(143): [  3.0 -11.9 -14.8  41.9 -11.5  -6.6  -0.1 -23.7  41.8  27.0 -10.3 -33.3
 -20.7  34.6  -3.0  17.7  -6.0  31.0  -7.6  45.5  11.1 -18.5  24.4  21.7
 -10.2  -8.6]
(87): [  1.8  25.3  10.5 -66.2 -47.9 -11.7 -33.0  -8.5  10.3   1.5 -36.0  41.0
  13.7 -24.1  -3.6  61.8  64.6 -52.4  12.5 -88.4   1.4   4.2 -18.4 -21.6
  -4.5 -29.9]
(186): [-32.7  12.7  -8.2  38.4  21.9  -5.3  24.5 -25.0  14.2 -14.8  17.0 -72.3
   1.9  48.7  -3.9 -22.2  10.5  -8.7  16.0  -3.9  28.7   4.1 -18.4 -21.6
  -4.5  -1.0]
(96): [ 38.1   8.2 -14.8  47.1 -43.7  39.7  -5.9 -25.0  14.1  55.2 -60.7  28.5
 -14.5  13.0  22.4  68.5  36.5  37.2 -17.6  49.8 -30.9 -22.9   0.6  22.7
   6.4 -66.8]
(188): [ 57.6  19.2 -21.9  33.6  -3.2  -9.5 -21.6 -11.0 -14.7  30.4 -19.7  19.5
   6.8   6.3   8.4   1.1  11.2   3.9  11.5 -30.2  -7.3  -6.5 -17.0   3.2
 -15.0 -85.7]
(170): [  1.0 -15.8 -14.8  47.1 -43.7  39.8  -0.1 -23.7 -14.7  30.5 -18.9 -18.4
   4.2 -14.0 -39.2  40.5  -1.5 -32.1  -1.5 -13.5  39.5  14.3   0.0 -25.6
  -2.1 -20.4]
(7): [  1.0 -15.8 -10.1 -83.3 -11.5  -6.6  -0.1 -23.7  41.7  -1.2 -18.9 -18.4
   4.2 -14.0 -39.2  40.5  -1.5  -3.5  -1.5 -13.5  39.5  14.3  14.3 -10.6
  -2.1 -20.4]
(125): [-11.6 -19.8  -0.8  32.3  -6.6  10.8   7.6  13.9  15.1  10.4  14.0  -5.4
 -67.5  30.1  13.5  -0.7 -24.8  58.4  -8.3  37.2  30.6   2.7  34.9  18.4
   3.8  52.5]
(150): [-49.5  22.7  21.1  26.8 -10.6  -5.6  11.5  44.9 -17.2 -29.7  12.9  -3.3
 -24.8  17.9  33.6  -9.3  27.2  10.2   5.4  -4.3   8.4  19.7  10.7  23.4
   3.2  54.1]
(61): [-67.5  -3.9  30.7 -54.0 -16.2  -7.6   4.7  14.5   9.8 -39.9  22.3  -3.8
 -11.9  -9.4  -2.5  10.1  20.9 -29.2   1.7 -31.6  22.4  15.0  14.2 -10.6
   5.3  93.5]
tail: [  4.2 -18.4 -21.6  -4.5] -> [-29.9]
tail: [-13.5  39.5  14.3  14.3] -> [-10.6  -2.1 -20.4]
tail: [-25.0  14.1] -> [ 55.2 -60.7  28.5 -14.5  13.0  22.4  68.5  36.5  37.2 -17.6  49.8 -30.9
 -22.9   0.6  22.7   6.4 -66.8]
tail: [-14.8  47.1 -43.7  39.7] -> [ -5.9 -25.0  14.1  55.2 -60.7  28.5 -14.5  13.0  22.4  68.5  36.5  37.2
 -17.6  49.8 -30.9 -22.9   0.6  22.7   6.4 -66.8]
tail: [-14.7  30.4] -> [-19.7  19.5   6.8   6.3   8.4   1.1  11.2   3.9  11.5 -30.2  -7.3  -6.5
 -17.0   3.2 -15.0 -85.7]
tail: [-11.5  -6.6  -0.1 -23.7  41.7] -> [ -1.2 -18.9 -18.4   4.2 -14.0 -39.2  40.5  -1.5  -3.5  -1.5 -13.5  39.5
  14.3  14.3 -10.6  -2.1 -20.4]
tail: [ 14.2 -10.6] -> [ 5.3 93.5]

